Below is a small trained network, with its code and all its weights. Each question gives an input and a class and asks what happens when units are switched off, that is, made to give their printed mean instead of their output.

import numpy as np


def w(rows, s, z=0):
    codes = np.array(rows[::2]) - 128.0
    scale = np.full(codes.shape[1], s)
    scale[-1] = z or s
    return codes * scale


def norm(h):
    return h / np.sqrt((h * h).mean(-1, keepdims=True) + 1e-5)


def f(y):
    return np.maximum(y, 0)


def log_softmax(a):
    a = a - a.max(-1, keepdims=True)
    return a - np.log(np.exp(a).sum(-1, keepdims=True))


def net(x, mask):
    res = np.array(x, float).reshape(1, 6) / 4 @ E
    u = 0
    for l in range(2):
        y = f(norm(res) @ A[l][:, :-1].T + A[l][:, -1])
        res = res + np.where(mask[u : u + 4], y, B[l][:, -1]) @ B[l][:, :-1]
        u += 4
    return log_softmax(norm(res)[-1] @ U[:, :-1].T + U[:, -1])


A, B = {}, {}
E = w([
[107,124,12,110,126,123,106,122],'x0',
[114,3,182,17,71,148,158,210],'x1',
[151,35,116,91,108,49,87,16],'x2',
[200,86,108,163,205,100,101,166],'x3',
[101,145,134,114,110,146,133,107],'x4',
[85,62,128,212,92,177,31,133],'x5',
],0.0071)
A[0] = w([
[136,150,95,129,177,96,195,158,58],'L0N1',
[94,122,40,124,96,76,80,139,211],'L0N2',
[102,133,2,97,120,133,133,171,5],'L0N3',
[157,167,103,69,160,65,241,98,69],'L0N4',
],0.0094,0.0026)
B[0] = w([
[167,106,113,217,155,176,95,138,187],'L0N1',
[67,89,161,135,255,153,209,124,236],'L0N2',
[161,194,241,21,228,158,190,34,194],'L0N3',
[63,29,46,243,15,157,153,141,254],'L0N4',
],0.0061,0.006)
A[1] = w([
[115,231,106,186,141,49,98,60,20],'L1N1',
[164,83,86,71,92,28,62,2,48],'L1N2',
[150,238,63,161,129,62,75,89,4],'L1N3',
[202,129,224,179,77,131,141,92,136],'L1N4',
],0.0097,0.0036)
B[1] = w([
[166,78,144,59,82,78,100,145,215],'L1N1',
[154,249,180,194,127,192,140,204,254],'L1N2',
[141,66,224,69,56,94,133,132,182],'L1N3',
[92,149,11,86,191,128,132,33,216],'L1N4',
],0.012,0.0055)
U = w([
[177,41,213,2,65,87,111,193,118],'0',
[151,245,198,170,130,212,140,215,3],'1',
[85,73,64,184,88,157,113,125,212],'2',
[141,153,82,36,231,138,171,29,8],'3',
[127,107,144,125,139,138,147,130,202],'4',
[134,110,133,129,133,133,136,130,199],'5',
],0.009,0.0045)

Each question gives the input, the list of numbers given to net, and the class t.
The units are the neurons (one row each of A and B). Each row of codes is followed by its name. A weight is (code - 128) times the scale printed after its matrix; where a second scale follows, it is the last column's (A, B and U).
mask holds one flag per neuron, layer by layer. A switched-off neuron (its flag False) gives its mean, the last column of its row in B, instead of its output. The means were averaged over made-up inputs and are rounded, as every weight is.
A unit's drop is (log p(t) with every unit on - log p(t) with that unit switched off) / (log p(t) with every unit on - log p(t) with every unit switched off).
The circuit of an input: a set's keep is (log p(t) with only the set's units on - log p(t) with every unit switched off) / (log p(t) with every unit on - log p(t) with every unit switched off). Starting from all 8 units, units are removed one at a time, each time the one whose removal leaves the highest keep (on an exact tie, the one counted first), for as long as the keep stays at least 0.8.
units of the circuit, in order: the units of the circuit, biggest drop first
most important unit: the unit with the biggest drop
k most important neurons of layer l: the k neurons of layer l with the biggest drops, biggest first
drop when u is switched off: that unit's drop, to one decimal
input [-3,-4,8,1,-5,-4], class 1: most important neuron of layer 1 : (L1N2)
input [2,-6,-2,3,-6,0], class 0: units of the circuit, in order : (L1N3 L1N1)
input [-3,5,-4,0,6,-8], class 2: units of the circuit, in order : (L0N4 L1N2 L1N1 L0N3)
input [6,4,2,6,-4,0], class 3: 2 most important neurons of layer 0 : (L0N2 L0N3)
input [-7,1,-6,2,4,2], class 3: units of the circuit, in order : (L1N4 L1N2)
input [7,-8,-6,-2,4,-1], class 0: 2 most important neurons of layer 1 : (L1N3 L1N1)
input [2,-7,4,-4,5,-8], class 2: 2 most important neurons of layer 0 : (L0N4 L0N3)
input [6,3,-2,-1,-6,4], class 3: 2 most important neurons of layer 0 : (L0N3 L0N4)
input [2,-6,4,6,-6,4], class 0: 2 most important neurons of layer 0 : (L0N4 L0N1)
input [7,-2,-5,2,7,-8], class 2: 2 most important neurons of layer 0 : (L0N4 L0N1)
input [-8,5,-4,-7,-2,-2], class 3: 2 most important neurons of layer 0 : (L0N4 L0N2)
input [-1,-8,8,3,-6,3], class 0: units of the circuit, in order : (L1N1 L1N3)
input [3,-6,4,-2,-6,3], class 0: units of the circuit, in order : (L1N1 L1N3)
input [-7,3,6,-6,1,-3], class 3: most important unit : L1N4
input [-7,2,-2,0,-4,-4], class 3: 2 most important neurons of layer 1 : (L1N4 L1N2)
input [3,-5,1,0,-2,0], class 0: 3 most important neurons of layer 1 : (L1N1 L1N3 L1N4)
input [7,4,7,2,2,7], class 1: 2 most important neurons of layer 1 : (L1N2 L1N4)
input [1,3,4,2,-4,-8], class 2: drop when L0N3 is switched off : 0.0
input [8,-1,8,7,8,7], class 1: drop when L1N4 is switched off : 0.1
input [-6,0,2,-3,-5,-1], class 3: drop when L1N4 is switched off : 0.6
input [2,0,1,-2,6,-6], class 2: units of the circuit, in order : (L0N4)
